Small tables with named rows and columns. After each table, cells are looked up by row and column.

Kufikuf:
	Nazug	Fifosak	Zage	Gudari	Vub	Domekat	Fenibi	Fom	Godolus
Velovog	122	87	94	146	120	99	104	63	122
Mov	122	91	96	150	120	101	105	69	122
Gona	123	142	128	104	122	136	133	154	123
Vinenev	123	170	155	110	122	154	142	201	123
Saz	123	170	157	106	122	154	142	201	123
Rutuv	122	85	93	130	120	98	104	60	122
Rofoz	123	134	124	101	122	131	129	141	123
Deve	123	167	163	127	121	153	137	198	123
Zelib	122	92	98	149	120	102	106	71	122
Sep	122	75	73	131	120	91	104	42	122

Vinenev, Fifosak => 170
Velovog, Domekat => 99
Deve, Vub => 121
Velovog, Gudari => 146
Gona, Fifosak => 142
Gona, Fenibi => 133
Which row has the largest Zage? Deve

Sofutul.csv
,Vos,Namago,Kan,Duzazig,Dum,Bevesu,Finab,Telubo
Daremas,52,46,59,38,46,43,35,47
Fideker,44,77,26,43,75,45,81,45
Foz,55,39,67,39,46,45,29,51
Kodig,38,48,35,44,45,46,42,42
Lodo,46,49,34,40,72,52,56,47
Zimud,39,53,28,44,58,49,55,43
Fikobim,33,82,24,43,54,39,65,40
Kaz,53,27,58,41,51,52,29,50
Zoso,37,49,36,49,35,44,44,41
Kos,47,48,33,47,65,52,64,47

Lodo, Telubo -> 47
Daremas, Finab -> 35
Daremas, Duzazig -> 38
Zoso, Telubo -> 41
Zimud, Vos -> 39
Kodig, Vos -> 38
Fideker, Telubo -> 45
Kaz, Vos -> 53
Fikobim, Bevesu -> 39
Foz, Kan -> 67
Foz, Namago -> 39
Kaz, Namago -> 27
Kodig, Bevesu -> 46
Zoso, Duzazig -> 49
Zoso, Bevesu -> 44
Kodig, Duzazig -> 44

Table Vov
,Gim,Bipesan,Lakuga,Mub,Tizego,Nevegu,Nekobi,Sed,Feb
Tep,-38.4,-19.3,-73.8,3.4,35.6,-2.1,-1.3,5.5,2.7
Damo,-35.9,11.7,-2.8,36.4,-30.0,-6.2,-23.6,5.3,-45.0
Rir,-17.9,-9.8,-34.6,5.9,1.9,-12.0,-7.7,-0.4,-2.0
Dunuke,13.1,-11.6,-17.0,-4.0,7.6,-19.4,11.4,6.2,-11.4
Ven,1.3,-20.1,-34.2,-11.8,-31.4,-51.6,-4.0,-24.3,-4.6
Radi,-44.9,-34.2,-76.0,3.2,39.2,-3.6,9.8,5.9,11.6
Gino,45.0,-29.0,-26.2,-21.4,-7.2,-81.6,13.0,-4.6,-10.6
Fisot,-12.7,-14.2,-16.0,-8.1,-8.6,-6.7,-3.4,-15.4,-5.8
Petom,78.0,-12.5,-5.5,-54.0,6.6,-62.3,-12.2,-0.9,7.9
Naf,-33.8,-21.6,-42.9,32.1,7.2,-2.0,12.1,-3.1,-31.1
Pabu,-2.2,-27.2,-33.2,-8.7,-33.0,-92.0,5.6,-21.0,-29.7
Vug,51.1,-24.7,-18.5,-21.3,-8.1,-79.5,13.6,2.2,-8.8

Damo, Gim => -35.9
Rir, Nekobi => -7.7
Gino, Mub => -21.4
Dunuke, Mub => -4.0
Ven, Nekobi => -4.0
Pabu, Sed => -21.0

Table Feson
	Bese	Muf
Lubu	74	220
Fiman	230	46
Mar	225	59
Tupi	231	41
Rekinut	223	61
Lodafu	99	200
Borofa	33	238
Kepesif	242	21
Beserog	214	80
Buker	46	231

Mar, Muf -> 59
Fiman, Muf -> 46
Kepesif, Bese -> 242
Mar, Bese -> 225
Lubu, Muf -> 220
Lubu, Bese -> 74
Borofa, Bese -> 33
Kepesif, Muf -> 21
Buker, Bese -> 46
Borofa, Muf -> 238
Lodafu, Muf -> 200
Beserog, Bese -> 214
Row with the largest Bese: Kepesif

Kopuno =
columns: Gimo, Somebif
Vepepe: [6490, 5839]
Sab: [3923, 4784]
Dogole: [4063, 1607]
Fotipo: [7443, 6261]
Tozatif: [5171, 5438]
Fatafi: [5469, 6834]
Suzoru: [6753, 5332]
Sib: [5994, 8218]
Fovinu: [6062, 5830]
Parup: [6477, 6142]

Somebif of Fatafi = 6834
Gimo of Tozatif = 5171
Gimo of Sab = 3923
Gimo of Fovinu = 6062
Somebif of Fovinu = 5830
Gimo of Parup = 6477
Somebif of Sib = 8218
Somebif of Parup = 6142
Somebif of Fotipo = 6261
Somebif of Tozatif = 5438
Gimo of Fatafi = 5469
Gimo of Sib = 5994
Gimo of Dogole = 4063
Somebif of Suzoru = 5332
Somebif of Dogole = 1607
Gimo of Vepepe = 6490
Gimo of Fotipo = 7443
Somebif of Sab = 4784
Row with the largest Gimo: Fotipo

Tas:
        Tarem  Rosibek
Dag       115      170
Neba      220       41
Ponula    117      163
Tigo      119      254

What is the Tarem of Tigo in Tas?
119
What is the Tarem of Ponula in Tas?
117
What is the Tarem of Neba in Tas?
220
What is the Rosibek of Tigo in Tas?
254
What is the Tarem of Dag in Tas?
115
What is the Rosibek of Dag in Tas?
170
What is the Rosibek of Neba in Tas?
41
What is the Rosibek of Ponula in Tas?
163
Row with the largest Rosibek: Tigo

Tezizez:
,Gunubil,Povu
Fedutut,0.49,0.63
Bedo,0.20,0.68
Gemad,0.09,0.53
Nugu,0.66,0.63
Pogobov,0.04,0.63
Zevoti,0.06,0.81

Pogobov, Povu: 0.63
Zevoti, Gunubil: 0.06
Bedo, Gunubil: 0.20
Gemad, Povu: 0.53
Nugu, Gunubil: 0.66
Nugu, Povu: 0.63
Bedo, Povu: 0.68
Pogobov, Gunubil: 0.04
Fedutut, Gunubil: 0.49
Gemad, Gunubil: 0.09
Zevoti, Povu: 0.81
Fedutut, Povu: 0.63

Naki.csv
,Rase,Nore,Kab,Pevurin,Tasi,Bulet,Sasevon,Kelamev
Favavil,-4.2,3.9,3.4,-1.6,-2.8,1.2,0.0,-2.9
Tafi,0.4,6.7,3.3,-0.7,5.0,2.2,4.3,0.2
Nesid,-4.0,-1.8,-1.6,-0.4,0.5,-1.9,6.5,-4.4
Busisa,5.4,-1.9,-3.0,-2.2,3.5,-2.5,1.8,2.1
Perov,-4.1,-0.1,4.3,-5.2,5.1,-4.4,-4.9,6.4
Muf,3.4,-2.1,-0.1,-4.4,0.5,-0.1,0.4,-0.4
Lugivi,-3.8,-2.9,2.8,-2.9,-4.4,3.0,-1.6,0.6
Kup,7.6,-3.0,0.2,1.0,-0.3,1.1,2.0,7.3
Nanevot,3.5,2.2,6.3,-4.5,3.1,7.8,-0.9,3.7
Bupo,-2.7,-1.5,1.1,-0.9,0.7,0.6,-0.1,7.8
Gora,-5.4,-4.3,-3.3,-2.4,-5.5,2.4,4.6,-5.1
Tozov,-3.2,0.7,5.9,0.1,6.0,2.8,4.9,5.0
Gos,1.0,2.4,0.3,-0.7,0.3,6.6,-5.3,3.6
Zubamos,-0.2,6.0,-2.0,5.4,1.2,7.8,0.7,6.6

What is the Bulet of Nesid in Naki? -1.9
What is the Kelamev of Kup in Naki? 7.3
What is the Bulet of Zubamos in Naki? 7.8
What is the Nore of Busisa in Naki? -1.9
What is the Kelamev of Favavil in Naki? -2.9
What is the Pevurin of Nesid in Naki? -0.4
What is the Kab of Kup in Naki? 0.2
What is the Bulet of Favavil in Naki? 1.2
What is the Kab of Busisa in Naki? -3.0
What is the Tasi of Muf in Naki? 0.5
What is the Rase of Tafi in Naki? 0.4
What is the Bulet of Tafi in Naki? 2.2
What is the Kelamev of Bupo in Naki? 7.8
What is the Tasi of Tozov in Naki? 6.0
What is the Nore of Favavil in Naki? 3.9
What is the Rase of Tozov in Naki? -3.2
Which row has the largest Rase? Kup

